Here is a tiny trained network, its code and every weight. The questions are about switching its units off for an input and a class, where a switched-off unit gives its printed mean instead of its output.

import numpy as np


def w(rows, s, z=0):
    codes = np.array(rows[::2]) - 128.0
    scale = np.full(codes.shape[1], s)
    scale[-1] = z or s
    return codes * scale


def f(y):
    return np.maximum(y, 0)


def log_softmax(a):
    a = a - a.max(-1, keepdims=True)
    return a - np.log(np.exp(a).sum(-1, keepdims=True))


def net(x, mask):
    res = np.array(x, float).reshape(1, 8) / 4 @ E
    y = f(res @ A[0][:, :-1].T + A[0][:, -1])
    res = res + np.where(mask, y, B[0][:, -1]) @ B[0][:, :-1]
    return log_softmax(res[-1] @ U[:, :-1].T + U[:, -1])


A, B = {}, {}
E = w([
[115,136,130,123,140,140,137,143,133,129],'x0',
[75,32,149,108,127,47,136,134,245,100],'x1',
[115,131,152,127,103,149,131,130,135,142],'x2',
[142,110,95,147,134,105,105,119,117,122],'x3',
[185,65,185,148,253,202,101,83,147,177],'x4',
[124,125,133,125,133,124,123,131,121,123],'x5',
[128,151,129,128,150,124,144,125,140,115],'x6',
[142,142,197,203,146,27,211,210,102,200],'x7',
],0.014)
A[0] = w([
[228,105,174,195,229,192,118,124,149,203,171],'neuron 1',
[51,72,125,84,189,154,63,66,207,61,133],'neuron 2',
[72,99,183,176,133,116,129,179,177,131,136],'neuron 3',
[168,116,195,134,205,152,93,144,94,180,144],'neuron 4',
[111,86,173,208,130,29,193,193,157,194,58],'neuron 5',
[72,170,70,71,44,97,168,94,167,64,250],'neuron 6',
[161,162,165,158,161,83,131,171,139,205,85],'neuron 7',
[81,108,98,42,53,71,88,161,213,49,185],'neuron 8',
[198,115,165,132,199,223,93,87,139,128,145],'neuron 9',
[135,43,177,117,142,48,145,125,254,136,176],'neuron 10',
[99,193,101,115,59,95,164,144,35,157,232],'neuron 11',
[169,225,72,95,114,250,79,87,36,117,255],'neuron 12',
[186,182,179,199,129,117,156,169,2,171,149],'neuron 13',
[160,205,113,136,50,55,115,222,110,96,229],'neuron 14',
],0.0084,0.0057)
B[0] = w([
[201,124,164,147,112,134,84,150,147,127,243],'neuron 1',
[160,132,129,62,106,172,65,126,158,164,229],'neuron 2',
[135,89,99,137,102,152,84,151,95,101,189],'neuron 3',
[191,102,131,146,108,138,89,189,190,122,202],'neuron 4',
[120,95,145,129,171,118,138,88,70,8,248],'neuron 5',
[119,169,93,132,70,75,62,172,90,115,224],'neuron 6',
[148,151,134,147,74,101,89,167,148,97,196],'neuron 7',
[154,183,47,156,74,60,73,182,138,149,231],'neuron 8',
[158,80,162,149,111,144,41,127,165,148,216],'neuron 9',
[108,57,117,95,87,173,55,95,132,126,250],'neuron 10',
[85,174,109,178,151,146,158,138,78,115,220],'neuron 11',
[79,75,163,102,145,99,121,107,85,26,253],'neuron 12',
[134,187,151,183,122,73,159,185,155,184,241],'neuron 13',
[106,174,112,161,136,119,189,104,75,91,228],'neuron 14',
],0.012,0.019)
U = w([
[42,131,100,93,137,94,141,108,86,38,254],'0',
[177,177,103,133,95,80,105,209,150,176,124],'1',
[150,67,172,114,158,150,114,97,133,65,132],'2',
[152,111,113,27,125,186,110,53,167,251,50],'3',
[99,182,110,158,164,106,220,146,102,124,31],'4',
],0.012,0.0027)

Each question gives the input, the list of numbers given to net, and the class t.
The units are the neurons (one row each of A and B). Each row of codes is followed by its name. A weight is (code - 128) times the scale printed after its matrix; where a second scale follows, it is the last column's (A, B and U).
mask holds one flag per neuron, in row order. A switched-off neuron (its flag False) gives its mean, the last column of its row in B, instead of its output. The means were averaged over made-up inputs and are rounded, as every weight is.
A unit's drop is (log p(t) with every unit on - log p(t) with that unit switched off) / (log p(t) with every unit on - log p(t) with every unit switched off).
The circuit of an input: a set's keep is (log p(t) with only the set's units on - log p(t) with every unit switched off) / (log p(t) with every unit on - log p(t) with every unit switched off). Starting from the 12 units with the biggest drops (on a tie, the unit counted first), units are removed one at a time, each time the one whose removal leaves the highest keep (on an exact tie, the one counted first), for as long as the keep stays at least 0.8.
units of the circuit, in order: the units of the circuit, biggest drop first
unit that matters most: the unit with the biggest drop
top k neurons: the k neurons with the biggest drops, biggest first
drop when u is switched off: that unit's drop, to one decimal
input [1,3,-4,8,8,-8,-5,-8], class 3: units of the circuit, in order -> neuron 2
input [1,1,2,6,7,1,-3,-5], class 3: units of the circuit, in order -> neuron 2; neuron 5
input [3,3,2,-7,-1,1,5,1], class 0: top 4 neurons -> neuron 13; neuron 1; neuron 4; neuron 9
input [-2,2,-5,5,6,5,-3,8], class 2: top 2 neurons -> neuron 5; neuron 8
input [-2,-2,-5,5,8,2,8,1], class 1: top 4 neurons -> neuron 5; neuron 4; neuron 10; neuron 1
input [6,4,-8,-6,-6,2,1,-1], class 1: top 2 neurons -> neuron 8; neuron 12
input [1,-1,-3,6,8,0,-1,1], class 1: top 4 neurons -> neuron 5; neuron 12; neuron 4; neuron 1
input [0,1,-8,3,-1,4,-1,1], class 0: top 3 neurons -> neuron 13; neuron 1; neuron 4
input [-3,-1,7,-3,3,-5,8,-1], class 2: top 2 neurons -> neuron 8; neuron 13
input [4,1,8,-3,7,-2,-4,-2], class 3: top 2 neurons -> neuron 5; neuron 2
input [5,-3,-8,1,-6,7,6,1], class 4: top 2 neurons -> neuron 10; neuron 5
input [6,7,-6,8,0,-1,1,-8], class 1: top 2 neurons -> neuron 8; neuron 6
input [1,2,-4,-7,7,-7,-8,-5], class 3: drop when neuron 2 is switched off -> 0.2
input [-3,-8,3,7,3,0,-2,-2], class 2: unit that matters most -> neuron 12
input [-3,6,4,6,-5,-6,-5,-6], class 1: drop when neuron 7 is switched off -> 0.0
input [0,2,-8,-1,3,-2,3,-7], class 3: drop when neuron 2 is switched off -> 0.3
input [5,-3,-7,-8,0,-7,2,4], class 4: drop when neuron 2 is switched off -> 0.1
